[[ 113  234 -382  275 -663 -133 -236  260  -48 -292 -665  122 -121 -300
    43  210]
 [ 127  469 -181   26 -944  282 -135   19 -110   37 -708 -133   67 -134
   269 -101]
 [  -5 -528  107 -403  380  -89  207 -385   16   81  399 -293 -274 -145
  -473  -41]
 [-889   38 -465  155 -139 -642 -896  126 -559 -702 -445  156   76   91
   258 -618]
 [ 412 -267  451 -744  -36  629  663 -707  162  697  400 -671 -149  -86
  -359 -107]
 [  86 -326 -316  167   59 -447  -82  162   57 -378 -125  140 -365 -384
  -408  390]
 [ 329 -318 -167   28   -5 -191  179   34  179 -125  -41   -2 -383 -413
  -472  476]] value 476

[[495 372 368 472 524 620 458 454 390 490 532 497 620]
 [553 469 502 539 468 406 500 582 369 534 528 481 347]
 [578 330 444 543 491 827 523 433 415 486 379 510 334]
 [404 454 368 404 397 685 425 434 424 479 347 465 774]
 [449 345 451 486 503 256 562 468 400 467 543 437 543]
 [464 672 529 479 517 346 359 499 544 505 407 580 914]
 [349 579 550 494 441 394 398 452 465 387 414 468  47]] value 47

[[   3  251  438  964  383 -180  620]
 [-233  -21   91  754  607 -448  664]
 [-109  132  293  938  540 -322  714]
 [-374 -165 -123  403  557 -552  441]
 [-397 -118  -83  331  497 -549  358]
 [  25  281  476  928  290 -121  535]
 [-364 -197 -270 -659 -287 -279 -712]
 [-160   82  225  875  572 -375  703]
 [-306  -35   28  424  431 -452  362]
 [ 362  262  477  585 -359  359  -83]
 [ 327  309  544  827 -138  258  196]] value 196

[[ 421    1  482  607   28  850  150   65  236  182 -868  -61]
 [ -95 -432  232  273  176  140  419   95  450  290    2   30]
 [ -16 -112  355  347  244  428  235  -82  601  335  141  -31]
 [-109  -92  304  191  200   94   29  -48  657  346 -216   72]
 [-133  179  385  380  287   83  169 -193  539  219 -235  -61]
 [ -13  346  535   93  -50  243 -130 -121  878  120  193 -162]
 [  11  167  460  340  422  415  468  187  438  345  127  104]
 [ -59   39  242  391  353  -11  298  100  632  219 -303  -32]
 [-143 -390  756  -30  482  394   86  -55  394   68 -417  121]] value 121

[[-11  -3  -6  13   3  -5  -4   0]
 [-28 -12  -5   0   4 -14  -8 -10]
 [ -3 -39   8  -5   0 -17   5  -1]
 [ -9  -4  -2  -7  15 -22  -8  -4]
 [ -5   8 -14  -6 -10 -11 -21   0]
 [ -7  -9   1   0 -15  -8 -14   7]
 [ -5   3   3 -20 -18  39  11 -15]
 [  5 -10  -2  -5   0  -9  -4  -5]] value -5

[[326 401 687 550 507 664 790 759 349]
 [402 376 700 624 713 727 699 671 271]
 [358 445 635 466 439 555 853 825 427]
 [496 307 580 778 845 743 385 387 341]
 [793 543 353 621 692 621 276 214 685]
 [444 231 688 769 794 774 555 561 264]] value 264

[[-16 -42  -2  19 -12 -36 -39  39  17]
 [-15   0 -11 -22  -3 -21  -1 -23 -25]
 [-20 -31  -2   0  -9 -28 -26  15  -2]
 [-21 -21  -2 -11  -4 -26 -16   2 -13]
 [-12  -3 -14 -16  -6 -21  -5 -19 -19]
 [-12  -4 -15 -16  -8 -20  -6 -18 -18]
 [-10  -9 -17 -10 -12 -20 -12 -12 -12]
 [-15   0 -11 -22  -2 -21   0 -23 -26]] value -26
---
-1.60	-4.98	-3.58	4.29	-2.92
0.11	-3.54	-1.47	3.86	-1.68
-0.39	-4.48	-2.45	4.39	-1.71
>> -3.58

3.94	0.30	-1.62	-2.64	1.39	-0.03	-1.72
-6.24	0.02	-3.81	-1.55	-2.67	0.56	0.12
-3.66	2.49	-1.52	1.48	1.87	-2.60	-6.04
>> 1.39

-0.46	-0.23	-2.46	4.87	-4.15	-0.27	2.98
-0.32	-0.93	0.45	0.84	0.47	-0.53	0.50
-0.36	-0.87	0.83	0.41	0.88	-0.39	0.22
>> -4.15

-0.67	-1.76	5.08	-6.18	-0.40	-0.45
0.86	-0.09	-0.78	0.07	-6.31	1.20
-0.36	2.48	-0.67	1.46	3.21	-2.98
>> -6.18

-0.32	2.80	-3.70	-4.47	-1.41	-3.99
-1.83	-0.91	-4.46	-4.10	5.42	-3.54
-3.27	-0.31	-2.60	-1.83	5.56	-1.42
>> -4.47

-4.06	-0.32	-2.81	-0.66	1.94
1.67	4.60	1.64	2.11	-2.19
-4.42	0.86	-2.21	-1.01	1.43
>> -2.81
---
array([[ 5.50, -2.89, -2.51, -2.61],
       [-3.87, -5.52,  1.34,  3.42],
       [ 4.45, -5.52, -0.28,  0.34]]) Out: -2.51

array([[-0.77,  1.98,  1.31, -3.84, -4.56],
       [ 0.08, -0.22, -0.14,  0.42,  0.50],
       [ 0.12, -0.31, -0.21,  0.60,  0.71]]) Out: 1.31

array([[-2.31, -1.30, -3.61,  4.45, -0.67, -2.28],
       [-1.05, -0.11, -1.97,  2.21, -0.25, -1.03],
       [-2.19, -2.25, -6.33,  3.90, -1.05, -1.85]]) Out: -3.61

array([[ 0.83, -1.12,  0.21,  0.84,  4.44, -2.30,  3.47],
       [-5.65, -3.86, -6.31, -4.60,  3.03, -2.29, -0.29],
       [ 5.85,  0.54,  1.11,  2.33,  3.04, -1.62, -0.87]]) Out: 0.21

array([[-1.58,  4.94, -2.17, -3.26,  1.04,  3.03,  4.19],
       [-0.32,  0.67, -1.67, -1.15, -3.64, -3.26,  3.41],
       [-0.44,  3.19, -1.98,  1.08,  1.49,  2.68,  0.56]]) Out: -2.17

array([[-1.58,  0.44, -0.51,  0.85],
       [-3.32, -5.49,  6.34, -6.42],
       [-1.75, -1.37,  1.99, -1.80]]) Out: -0.51
---
array([[ 6.34,  1.87,  6.10,  6.41, -2.26],
       [-0.12, -1.48, -0.03,  0.04,  3.35],
       [-1.74, -2.16, -1.65, -1.60,  4.42]])	-0.03

[ 4.01, -4.44, -2.95, -4.99, -6.24, -5.86,  3.61]	-4.44

[ 3.65,  2.99,  4.46,  6.05, -0.15]	3.65

array([[-0.20, -0.73, -4.58, -2.58,  0.84],
       [ 1.31,  1.87,  5.46,  5.30, -2.07],
       [-0.58, -1.20, -4.71, -2.20,  0.50]])	-0.58

[ 0.48,  0.12,  0.82,  0.22, -5.06]	0.22

[-3.06, -1.38,  4.58, -1.93, -0.54]	-1.38

[ 5.24, -0.56, -2.78,  1.66, -1.17,  0.77, -0.66]	-0.56

array([[ 0.72,  0.00,  5.41,  0.29,  2.88],
       [ 0.68,  0.09, -1.99, -3.97,  0.03],
       [ 2.27, -2.43,  1.42, -3.91,  2.88]])	0.29
